Below are the code and all the weights of a small trained network. Each question names an input and a target symbol and asks about switching units off, where a switched-off unit gives its printed mean instead of its output.

import numpy as np


def w(rows, s, z=0):
    codes = np.array(rows[::2]) - 128.0
    scale = np.full(codes.shape[1], s)
    scale[-1] = z or s
    return codes * scale


def norm(h):
    return h / np.sqrt((h * h).mean(-1, keepdims=True) + 1e-5)


def f(y):
    return np.maximum(y, 0)


def softmax(a):
    e = np.exp(a - a.max(-1, keepdims=True))
    return e / e.sum(-1, keepdims=True)


def log_softmax(a):
    a = a - a.max(-1, keepdims=True)
    return a - np.log(np.exp(a).sum(-1, keepdims=True))


def net(x, mask):
    ids = ['ΘΞΦαβεζηπψ'.index(c) for c in x.split()]
    T = len(ids)
    res = E[ids] + P[:T]
    r = norm(res)
    for j in range(3):
        rows = slice(3 * j, 3 * j + 3)
        q, k, v = (r @ M[0][rows].T for M in (Q, K, V))
        z = softmax(np.where(np.tri(T) > 0, q @ k.T / 3**0.5, -1e9)) @ v
        o = O[0][rows]
        res = res + np.where(mask[j], z, o[:, -1]) @ o[:, :-1]
    y = f(norm(res) @ A[0][:, :-1].T + A[0][:, -1])
    res = res + np.where(mask[3:7], y, B[0][:, -1]) @ B[0][:, :-1]
    return log_softmax(norm(res)[-1] @ U[:, :-1].T + U[:, -1])


Q, K, V, O, A, B = {}, {}, {}, {}, {}, {}
E = w([
[213,150,102,176],'Θ',
[247,167,132,146],'Ξ',
[200,162,144,141],'Φ',
[195,136,81,188],'α',
[205,156,120,156],'β',
[198,160,138,144],'ε',
[165,54,182,134],'ζ',
[122,76,149,122],'η',
[96,125,98,205],'π',
[76,98,133,140],'ψ',
],0.014)
P = w([
[189,118,88,64],'0',
[216,164,248,147],'1',
[211,52,35,186],'2',
[102,139,118,116],'3',
[157,189,233,167],'4',
[178,96,4,198],'5',
],0.012)
Q[0] = w([
[248,138,65,162],'head 0',
[81,146,214,136],'head 0',
[119,27,35,24],'head 0',
[113,76,108,218],'head 1',
[89,71,105,54],'head 1',
[196,251,90,176],'head 1',
[150,153,143,184],'head 2',
[126,172,35,40],'head 2',
[193,107,187,113],'head 2',
],0.015)
K[0] = w([
[72,232,110,156],'head 0',
[182,94,150,62],'head 0',
[105,80,143,252],'head 0',
[103,185,148,215],'head 1',
[54,108,166,84],'head 1',
[181,153,26,154],'head 1',
[128,181,73,89],'head 2',
[109,191,205,222],'head 2',
[153,172,138,27],'head 2',
],0.016)
V[0] = w([
[114,83,160,122],'head 0',
[110,149,50,73],'head 0',
[76,102,158,168],'head 0',
[129,158,202,156],'head 1',
[141,127,131,100],'head 1',
[184,108,133,159],'head 1',
[49,82,86,125],'head 2',
[73,162,107,126],'head 2',
[134,114,5,175],'head 2',
],0.019)
O[0] = w([
[168,94,124,135,136],'head 0',
[201,180,141,103,157],'head 0',
[118,40,184,130,57],'head 0',
[166,157,69,138,135],'head 1',
[92,113,122,172,135],'head 1',
[182,66,91,104,233],'head 1',
[249,124,196,103,136],'head 2',
[204,123,72,70,37],'head 2',
[129,79,197,14,255],'head 2',
],0.013,0.0096)
A[0] = w([
[81,107,2,73,57],'neuron 0',
[138,39,211,60,176],'neuron 1',
[73,86,69,107,255],'neuron 2',
[103,104,9,90,8],'neuron 3',
],0.014,0.0076)
B[0] = w([
[249,183,79,168,165],'neuron 0',
[36,128,81,199,252],'neuron 1',
[179,89,130,44,210],'neuron 2',
[188,170,104,206,147],'neuron 3',
],0.015,0.014)
U = w([
[125,125,140,27,56],'Θ',
[132,155,96,137,84],'Ξ',
[123,168,79,166,127],'Φ',
[87,126,178,117,254],'α',
[125,140,104,66,67],'β',
[128,159,103,152,98],'ε',
[82,135,106,235,80],'ζ',
[165,167,142,237,124],'η',
[139,8,143,115,90],'π',
[231,106,153,105,191],'ψ',
],0.018,0.0057)

Each question gives the input, a string of symbols that net reads in full, and the target symbol t.
The units are the heads (3 rows each of Q, K, V and O) and the neurons (one row each of A and B). Each row of codes is followed by its name. A weight is (code - 128) times the scale printed after its matrix; where a second scale follows, it is the last column's (O, A, B and U).
mask holds one flag per unit, heads first, then neurons. A switched-off unit (its flag False) gives its mean, the last column of its rows in O or B, instead of its output. The means were averaged over made-up inputs and are rounded, as every weight is.
A unit's drop is (log p(t) with every unit on - log p(t) with that unit switched off) / (log p(t) with every unit on - log p(t) with every unit switched off).
The circuit of an input: a set's keep is (log p(t) with only the set's units on - log p(t) with every unit switched off) / (log p(t) with every unit on - log p(t) with every unit switched off). Starting from all 7 units, units are removed one at a time, each time the one whose removal leaves the highest keep (on an exact tie, the one counted first), for as long as the keep stays at least 0.8.
circuit, biggest first: the units of the circuit, biggest drop first
which heads matter: for each layer, one digit per head in row order, 1 if its drop is at least 0.15 and else 0, layers parted by /
drop when u is switched off: that unit's drop, to one decimal
input β Θ ψ Φ ψ ε, target π: circuit, biggest first -> (head 0)
input Θ Φ ψ ψ ψ, target Θ: circuit, biggest first -> (head 0; neuron 1; head 2)
input η ζ Θ Φ, target Φ: which heads matter -> 101
input β ψ ψ ψ, target α: which heads matter -> 011
input Θ η ψ η ε, target Θ: which heads matter -> 101
input ψ ζ π, target π: which heads matter -> 001
input η π Θ η ψ, target η: which heads matter -> 001
input ψ Φ Ξ, target π: which heads matter -> 010
input ψ ζ ψ η, target ζ: which heads matter -> 001
input ψ ζ ψ ψ ψ, target ψ: which heads matter -> 101
input Θ ζ ψ ψ Θ, target Θ: which heads matter -> 101
input Θ ψ ψ ψ Φ, target Θ: circuit, biggest first -> (head 0; head 2; neuron 1)
input π ψ ψ Φ, target Φ: circuit, biggest first -> (head 2; neuron 1)
input η ψ ψ π, target Θ: circuit, biggest first -> (head 2; head 1)
input Θ β η α, target β: circuit, biggest first -> (head 2; neuron 2; head 0)
input ζ η ζ ψ, target α: circuit, biggest first -> (head 1)
input Θ Φ η, target ψ: circuit, biggest first -> (head 1; neuron 1)
input Φ ψ Θ α, target β: circuit, biggest first -> (head 1; head 0)
input η ψ ψ η ε, target η: which heads matter -> 101
input ψ η η ζ η α, target ψ: which heads matter -> 011
input Φ ε ψ ψ ψ, target Φ: circuit, biggest first -> (head 0)
input ψ ψ ζ ψ Ξ ψ, target π: circuit, biggest first -> (head 0; neuron 1; head 2)
input η ψ Φ, target π: which heads matter -> 100
input α ζ ψ α η, target α: which heads matter -> 001
input η Φ ζ Φ η, target η: which heads matter -> 001
input η η Θ ψ Θ ψ, target π: drop when head 0 is switched off -> 0.5
input η ψ ψ η Φ, target η: circuit, biggest first -> (neuron 1)
input Θ ψ η ψ, target ζ: drop when head 1 is switched off -> 0.2
